[192 158 165 128 128 148 119 133 132] -> <116>
[107 162 121 149 183 103 206  87 110] -> <44>
[159 116 176 135 132 118 121 155 143] -> <113>
[138 118 139 196 133 103 178  96 151] -> <53>
[122 105 142 120 236 146 182 119 110] -> <36>
[143 144 125 119 132 186 131 122 102] -> <167>
[107 162 121 149 183 103 206  87 112] -> <49>
[125 124 128 141 134 113  98 195 169] -> <78>
[159 116 176 141 132 118 121 155 143] -> <139>
[161 107 136 138 159 157 138  99 111] -> <127>
[118 128  97 141 128 103 136 101 139] -> <154>
row of <44> : [107 162 121 149 183 103 206  87 110]
row of <53> : [138 118 139 196 133 103 178  96 151]
row of <116> : [192 158 165 128 128 148 119 133 132]

[227  47  90  61  35 214]  <44>
[ 23 110 233  84 109 164]  <113>
[ 99 162  40 185 177  61]  <139>
[ 24  67  74 234  99 110]  <36>
[ 23 110 228  84 109 219]  <49>
row of <49> : [ 23 110 228  84 109 219]
succ: [228] : [84]
row of <36> : [ 24  67  74 234  99 110]
succ: [234] : [99]
succ: [227] : [47]

[173 164  86 109 154 143 108 196 148 162 159 114 111 157 151  90 129  89
 170  72  89 169 105 174  44 111] : <49>
[ 45  65 105 127 167 142 152 122 171 203 120 179 146 125 123  87  64 140
 132 133 171 135 182  84 149 132] : <167>
[186 167  73 112 131 109  87 163 161 177 132 116 115 154 126  99 155  95
 178  75  84 143  84 176  51 107] : <116>
[167 158 126 185 101 101 100  63 170 171  83 152 150 161  79 134 166 139
 104  80  73  64 117 130 186 142] : <113>
[ 53  62  96 165 136 100 132  83 175 205  90 177 149 111  95 104  96 151
 140 153 177 106 156  82 157 126] : <127>
succ: [112] : [131]
row of <113> : [167 158 126 185 101 101 100  63 170 171  83 152 150 161  79 134 166 139
 104  80  73  64 117 130 186 142]
succ: [164] : [86]

[125 130 130 132 127 125 125 129 132 133 138 126 130 130 129 117 125 123
 137 130 130 122 136 117 117 130 135 113 129 128 121 131 128 136 135 127
 115 133 143 137 122 127 118 128 138 127]  <116>
[174 147  94 153 124 121 136  40 127 138 146 130  94 117 136  84 127 116
 146  51 131 120 153  83 112 145 112  84  76 150 105 159  91  67 138  88
 161  81 158 149 124 111  97 175 160 130]  <127>
[120 127 102 123 146 130 137 131 159 124 147 138 137 129 133 108 122 172
 149 129 129 120 150 113 124 137  96 214 128 125 208  85 129 121 142 118
 179 132 158 133 137 158 104 121 149 130]  <113>
[125 126 143 143 107 122 134 132 118 146 146 132 133 127 128 149 141 112
 131 133 131 123 146 115 114 111 139 122 133 122 116 137 135 136 118 119
  95 135 133 149 122 111 136 120 157 105]  <49>
[170 128 150 139 104 125  90 115 104 154  64  82  68 127 105 172 170  87
  61 138 112 164  60 171 137 133 152  74 132  80  76 166 135 142  76 130
  88 128  19 119 122 109 188 134  85 130]  <44>
[125 128 141 123 137 123 127 129 126 126 134 132 131 128 129 132 128 123
 134 129 129 124 140 133 124 123 135 104 131 125 129 104 135 139 142 108
 112 142 143 145 127 119 138 146 118 130]  <78>
[138 128 123 142 117 124 131 104 121 127 141 132 122 124 133  93 127 119
 140 114 127 124 147  94 118 144 128 101 121 137 122 153 121 114 130  95
 124 113 148 144 128 118 103 132 155 129]  <167>
[122 127 113 121 133 126 134 131 123 125 143 136 135 130 134 113 127 157
 145 128 127 124 134 110 125 137 116 139 131 130 159 118 125 126 138 131
 139 136 151 127 125 139 111 122 135 130]  <36>
[125 128 141 123 137 123 127 129 126 126 134 132 131 128 129 132 128 123
 134 129 129 124 140 133 124 123 135 104 131 125 113 143 126 132 135 145
 116 135 135 118 134 127 113 122 138 130]  <154>
find: [125 130 130 132 127 125 125 129 132 133 138 126 130 130 129 117 125 123
 137 130 130 122 136 117 117 130 135 113 129 128 121 131 128 136 135 127
 115 133 143 137 122 127 118 128 138 127] : <116>
find: [122 127 113 121 133 126 134 131 123 125 143 136 135 130 134 113 127 157
 145 128 127 124 134 110 125 137 116 139 131 130 159 118 125 126 138 131
 139 136 151 127 125 139 111 122 135 130] : <36>
row of <36> : [122 127 113 121 133 126 134 131 123 125 143 136 135 130 134 113 127 157
 145 128 127 124 134 110 125 137 116 139 131 130 159 118 125 126 138 131
 139 136 151 127 125 139 111 122 135 130]
succ: [81] : [158]
find: [174 147  94 153 124 121 136  40 127 138 146 130  94 117 136  84 127 116
 146  51 131 120 153  83 112 145 112  84  76 150 105 159  91  67 138  88
 161  81 158 149 124 111  97 175 160 130] : <127>
row of <44> : [170 128 150 139 104 125  90 115 104 154  64  82  68 127 105 172 170  87
  61 138 112 164  60 171 137 133 152  74 132  80  76 166 135 142  76 130
  88 128  19 119 122 109 188 134  85 130]

[127 125 126 130 129 125 130 128 130 127 126 127 128 129 128]  <116>
[128 129 130 130 128 128 126 127 129 129 125 128 128 126 127]  <78>
[160 129  55 140  75  97  96 107 180  92 107 126  78  75 132]  <167>
[110 130 134 120 130 136 132 145 125 132 108 141 115 110 142]  <139>
[ 92 125 146 140 113  69  95 150 114 118 108  36 106 137 136]  <44>
[ 98 200  75 140 104 150 126 160 116  89 140 107 136 105 165]  <45>
[153 123 113 147 140 103  82 123 114 109 138 111 153 111 112]  <127>
[ 94 207  87  96 130  57 108 157 156 181 129 123 110 137 102]  <53>
[145 154 134 133 117  98 134 124 111 123 135 126 108 105 115]  <49>
row of <78> : [128 129 130 130 128 128 126 127 129 129 125 128 128 126 127]
find: [110 130 134 120 130 136 132 145 125 132 108 141 115 110 142] : <139>
find: [ 98 200  75 140 104 150 126 160 116  89 140 107 136 105 165] : <45>

[100  86 133 161 199 110  97  70  82 144  99  90 108 112 128 172  99 161
 168 101  99 106 188 171 117 125 160 142  38] -> <44>
[ 99 149 109 138 151 130  54 113  21  93  77 126 149 115  49 159 142 161
 205 126  95  72 186 166 125 145 168 140  77] -> <49>
[128 100 120 119 189 151 133  79 147 146  99 131 129 131 106 146 139 163
 109  82 128 135 218 153 121 143 130 141  96] -> <139>
[152 150 168 122 131  83 152 165 144 119 163 136 123  87 153 110 115  96
 105 141  93 120  72 136 115 131 121 109 172] -> <113>
[120 198 185 168 136  42  91 200  32  85 161 105 117  56 129 133  86  73
 181 177  33  64  21 162 100 119 174  98 116] -> <127>
[ 83  89 125 181 157 158 148 101 159 138  76 113 134 162 157 182 151 165
 101 111 154 150 196 158 140 130 117 123  91] -> <78>
[100 144 133 161 199 134  97  70  82 144 126  90 108 112 110 137 131 118
 186 171 110  92  68 128 136 130 133 122 134] -> <116>
[165 100 164  76 129  99 140 116 148 127 159 140 124  80 181 106  94 126
 133 128 106 116  77 126 127 143  97 133 173] -> <154>
succ: [145] : [168]
succ: [154] : [150]
succ: [111] : [154]

[ 70 123  87 203  86 136 160 151 174  84 116 172  91 106  92 122  95 143
 111 175  82  84 101 139 120 121 150 199  91 193 102  81] -> <167>
[144  99 100 143 146 108 110  95 152  82 105 137 146  84 164 115  65 113
  91 141 123 103 151  91 137 146  85 166 190 175 111 175] -> <44>
[ 96 128  98 209  83 138 105 122 141  94  81 161  62  98  88 119  71 106
 142 209  55 116 123 148 131 146  94 147 146 177 133 178] -> <36>
[167 169 118  83 185 173 100 106 115 157 115 112 161 157 156 105 163 164
 130  79 141 152 152 156 159 133 143  56 148  71 150 137] -> <78>
[110 181 176 190 104 175 130 112 177 114 152 171 121 115  54 109 154  81
 100 121  50 144 174 226 152 151 120 187 150 162 107  92] -> <113>
[186 181 162  81 133 134 126  96  99 129 166 122 195 165 135 158 150  81
 119  80 181 160 152 143 126 159  70 105 161  98 106 165] -> <139>
[120 187 109 179  86 159 113 119 117  92  99 166  98 155  86 150 103 162
 151 186 114 117 104 158 116 157  80 107 130 122 116 139] -> <116>
succ: [65] : [113]
succ: [54] : [109]
find: [ 70 123  87 203  86 136 160 151 174  84 116 172  91 106  92 122  95 143
 111 175  82  84 101 139 120 121 150 199  91 193 102  81] : <167>
succ: [62] : [98]
row of <44> : [144  99 100 143 146 108 110  95 152  82 105 137 146  84 164 115  65 113
  91 141 123 103 151  91 137 146  85 166 190 175 111 175]
row of <167> : [ 70 123  87 203  86 136 160 151 174  84 116 172  91 106  92 122  95 143
 111 175  82  84 101 139 120 121 150 199  91 193 102  81]
succ: [87] : [203]

[132  98  85 134  83 107 151  92 153 117 111 192 153 147 120 131 111 139
 138 181 128 144 134 128 143  94  95 165 152 147 130 150 158 154 129 122
 121 118 107 113 125 128 128 132 121 152 130 164 135 165 147 187 125 107
 168 153 112 142 151] = <116>
[167 123 121 128 121 112 103  97 137 114 120  98 147  99 123 115 113 203
 113 103 126 124 102 125 139 140 107 203 154 104 207 136  87 155 134 118
 190 107 136 131 113 187 187 209 117 160 117 139  96 132  96 199 109 134
 192 142 111 144 119] = <53>
[132  98  85 134  83 107 151  92 153 117 111 192 153 147 120 131 111 139
 138 181 128 144 134 128 143  94  95 165 152 147 130 150 158 154 129 122
 121 118 107 113 125 128 128 173 121 152 130 164 135 165 122 187 125 107
 168 153 121 142 151] = <36>
row of <36> : [132  98  85 134  83 107 151  92 153 117 111 192 153 147 120 131 111 139
 138 181 128 144 134 128 143  94  95 165 152 147 130 150 158 154 129 122
 121 118 107 113 125 128 128 173 121 152 130 164 135 165 122 187 125 107
 168 153 121 142 151]
succ: [137] : [114]
succ: [99] : [123]
succ: [126] : [124]
row of <116> : [132  98  85 134  83 107 151  92 153 117 111 192 153 147 120 131 111 139
 138 181 128 144 134 128 143  94  95 165 152 147 130 150 158 154 129 122
 121 118 107 113 125 128 128 132 121 152 130 164 135 165 147 187 125 107
 168 153 112 142 151]

[187  90 175 178 144] : <127>
[ 51 104 137 156 131] : <45>
[213 104 146 163 156] : <36>
[171 126 142 128 147] : <44>
[218  90 138 164 178] : <167>
[132 125 138 129 140] : <154>
[144 102 133 159 154] : <139>
[171 147 110 104 114] : <49>
[170 142 119 102 115] : <53>
[190  99 168 153 103] : <113>
succ: [153] : [103]
succ: [146] : [163]
find: [ 51 104 137 156 131] : <45>

[126  82 113 119 107 145 108 175 159 195]  <44>
[ 98 152  82 149 124 150  75 126 147 107]  <113>
[133  29 190 100 107 150 205 133 117 142]  <139>
[133  29 190 100 107  83 142  76  98 119]  <49>
[121 134  81 125 120 135 120 127 109  84]  <154>
[147 207 115 155 207  77 115  82 104 181]  <53>
[108 139 184 119 106 112 127  92 129  64]  <36>
[133  29 190 100 107 150 205 133 142 142]  <45>
row of <49> : [133  29 190 100 107  83 142  76  98 119]
find: [126  82 113 119 107 145 108 175 159 195] : <44>
row of <45> : [133  29 190 100 107 150 205 133 142 142]

[123 122 118 111 110 138 144 133 118 133 135 133  93 134 162 105 126 121
  95 110 120  92 156 126 127 202 120 168  79  92 116 132 164  81 110 124
 118 121 114 173 152 132 149 103 174 102 148 139 131 104 102 146 156 147
 149 110 159 117 142 189 130] -> <113>
[148  95 123 148 164 127 119  90 123  85 105 138 144 140 109  81 164  95
 126  78 135 118 176 107 157  94  84 168 132 101 109 130 124  83 156 143
 178 134 130  95 137 175 125  88 137 124 132  66 132 172 141 103 157 104
 109 109 163  90 131 121  89] -> <154>
[162 160 150  97 172 163 123 133 127 158 155 120 130 131 153 153 141 141
  94 154  79 148 134 114 167 135 149 168 165 170 146  71 186 136 155 152
 122 160 151 158 112 234 104 165 137 111 143 158 131  73 175 131 143 162
  69  69 170 118 137 105  79] -> <127>
row of <113> : [123 122 118 111 110 138 144 133 118 133 135 133  93 134 162 105 126 121
  95 110 120  92 156 126 127 202 120 168  79  92 116 132 164  81 110 124
 118 121 114 173 152 132 149 103 174 102 148 139 131 104 102 146 156 147
 149 110 159 117 142 189 130]
succ: [66] : [132]

[153  97  57  97  70 169 158 143  97 197  46  74 155  67 123 125 151 157
 205 115]  <49>
[153 131 133 199 173 137 150  95 104 104  75 151 142 199 182  97 108 131
 191 167]  <116>
[118  87  85  71  57 110 108 206 140 214  93  70 138  43  67 170 167 127
 119 117]  <167>
[153 131 133 199 173 137 150  95 104 104  75 151 142 186 182  97 108 131
 191 167]  <139>
[122 144 111 156 143 125 150 120 154 102  79 131 142  88 174 169 119 147
 178 222]  <44>
[122 144 111 156 143 125 109 120 154 102  79 131 142  88 174 118 119 147
 178 222]  <36>
[108 148 124  89 107 139 162 104 168 104 134 123 153  54 160 182 120 163
 105 159]  <127>
[146 132 187  79 123 161  83  52 137  67 202 141  79 161 192  68 168  80
 120  51]  <53>
row of <36> : [122 144 111 156 143 125 109 120 154 102  79 131 142  88 174 118 119 147
 178 222]
row of <49> : [153  97  57  97  70 169 158 143  97 197  46  74 155  67 123 125 151 157
 205 115]

